Below are the code and all the weights of a small trained network. Each question names an input and a class and asks about switching units off, where a switched-off unit gives its printed mean instead of its output.

import numpy as np


def w(rows, s, z=0):
    codes = np.array(rows[::2]) - 128.0
    scale = np.full(codes.shape[1], s)
    scale[-1] = z or s
    return codes * scale


def f(y):
    return y / 2 * (1 + np.tanh(0.7978845608 * (y + 0.044715 * y**3)))


def log_softmax(a):
    a = a - a.max(-1, keepdims=True)
    return a - np.log(np.exp(a).sum(-1, keepdims=True))


def net(x, mask):
    res = np.array(x, float).reshape(1, 8) / 4 @ E
    y = f(res @ A[0][:, :-1].T + A[0][:, -1])
    res = res + np.where(mask, y, B[0][:, -1]) @ B[0][:, :-1]
    return log_softmax(res[-1] @ U[:, :-1].T + U[:, -1])


A, B = {}, {}
E = w([
[44,211,97,86,97,120,126,171,34,103,183,126],'x0',
[127,108,206,124,96,116,130,191,138,143,102,59],'x1',
[145,171,84,202,93,93,190,86,169,98,97,107],'x2',
[161,81,99,60,145,163,141,94,78,80,103,170],'x3',
[172,166,117,160,163,45,137,170,97,91,117,50],'x4',
[132,152,167,131,244,132,131,103,95,123,219,91],'x5',
[114,113,123,112,167,150,80,201,181,102,195,148],'x6',
[129,99,132,127,56,99,122,110,105,132,131,93],'x7',
],0.011)
A[0] = w([
[73,212,109,111,175,119,118,151,44,97,190,101,120],'neuron 0',
[135,119,133,130,171,126,180,174,131,54,128,152,52],'neuron 1',
[131,113,100,171,116,124,116,153,122,79,73,105,3],'neuron 2',
[101,152,92,127,92,91,131,98,133,181,139,184,99],'neuron 3',
[48,134,174,149,254,187,68,117,119,140,225,134,136],'neuron 4',
[140,57,143,123,162,156,195,136,68,131,80,107,41],'neuron 5',
[150,98,226,108,93,99,157,58,134,109,124,133,94],'neuron 6',
[70,140,69,149,82,128,151,86,114,102,81,203,107],'neuron 7',
[69,165,200,133,89,74,139,227,147,140,156,35,172],'neuron 8',
[236,153,143,215,195,63,184,58,234,137,104,67,158],'neuron 9',
],0.0099,0.0035)
B[0] = w([
[212,110,70,190,103,152,216,125,90,141,119,71,224],'neuron 0',
[74,135,111,150,104,107,151,175,110,119,57,107,145],'neuron 1',
[126,135,151,116,167,162,119,116,107,137,134,139,147],'neuron 2',
[125,192,95,127,95,171,149,105,114,117,103,151,159],'neuron 3',
[112,155,172,105,203,132,13,99,172,160,115,147,231],'neuron 4',
[108,113,111,145,78,135,143,114,111,142,141,126,161],'neuron 5',
[89,134,83,164,94,130,179,129,75,69,110,103,167],'neuron 6',
[87,145,129,99,102,145,97,105,186,119,136,161,192],'neuron 7',
[120,113,196,117,196,11,188,169,134,54,244,113,235],'neuron 8',
[200,45,105,136,163,85,82,202,131,197,95,91,249],'neuron 9',
],0.012,0.017)
U = w([
[193,90,84,166,88,172,147,160,144,180,90,112,157],'0',
[52,173,108,143,85,198,110,38,156,121,116,179,3],'1',
[143,96,202,129,180,93,97,164,174,126,170,131,194],'2',
[134,112,89,195,87,110,251,114,112,95,167,90,46],'3',
],0.011,0.00056)

Each question gives the input, the list of numbers given to net, and the class t.
The units are the neurons (one row each of A and B). Each row of codes is followed by its name. A weight is (code - 128) times the scale printed after its matrix; where a second scale follows, it is the last column's (A, B and U).
mask holds one flag per neuron, in row order. A switched-off neuron (its flag False) gives its mean, the last column of its row in B, instead of its output. The means were averaged over made-up inputs and are rounded, as every weight is.
A unit's drop is (log p(t) with every unit on - log p(t) with that unit switched off) / (log p(t) with every unit on - log p(t) with every unit switched off).
most important unit: the unit with the biggest drop
top k neurons: the k neurons with the biggest drops, biggest first
drop when u is switched off: that unit's drop, to one decimal
input [-8,-5,-8,3,1,-5,1,3], class 0: most important unit -> neuron 8
input [-3,-7,-6,6,5,-4,1,8], class 1: top 2 neurons -> (neuron 9; neuron 8)
input [-3,3,-6,-7,-3,3,-6,8], class 3: top 3 neurons -> (neuron 6; neuron 4; neuron 9)
input [-5,3,3,7,-6,-1,5,8], class 3: top 3 neurons -> (neuron 4; neuron 9; neuron 6)
input [-1,6,-6,5,-1,-2,-6,-3], class 0: top 4 neurons -> (neuron 8; neuron 0; neuron 4; neuron 7)
input [3,-5,8,-3,5,0,1,-4], class 0: top 2 neurons -> (neuron 9; neuron 8)
input [-3,4,4,2,-6,-1,-1,3], class 3: top 4 neurons -> (neuron 4; neuron 6; neuron 9; neuron 2)
input [0,-6,7,-7,1,-6,6,1], class 0: top 2 neurons -> (neuron 4; neuron 9)
input [4,3,4,-2,4,-6,-3,1], class 2: top 3 neurons -> (neuron 0; neuron 8; neuron 6)
input [2,-5,-7,4,2,6,-8,5], class 3: top 2 neurons -> (neuron 9; neuron 0)
input [-5,2,-3,6,-2,1,-7,-6], class 0: top 2 neurons -> (neuron 8; neuron 0)
input [5,7,3,6,3,-8,-2,0], class 2: top 2 neurons -> (neuron 0; neuron 2)
input [5,4,2,3,2,-5,4,2], class 3: drop when neuron 9 is switched off -> 1.9
input [6,-7,0,5,-2,1,3,1], class 1: most important unit -> neuron 9
input [-2,5,6,0,-3,-7,-2,7], class 3: drop when neuron 6 is switched off -> 1.7
input [-6,8,-8,2,-1,4,-5,3], class 3: drop when neuron 6 is switched off -> 0.6
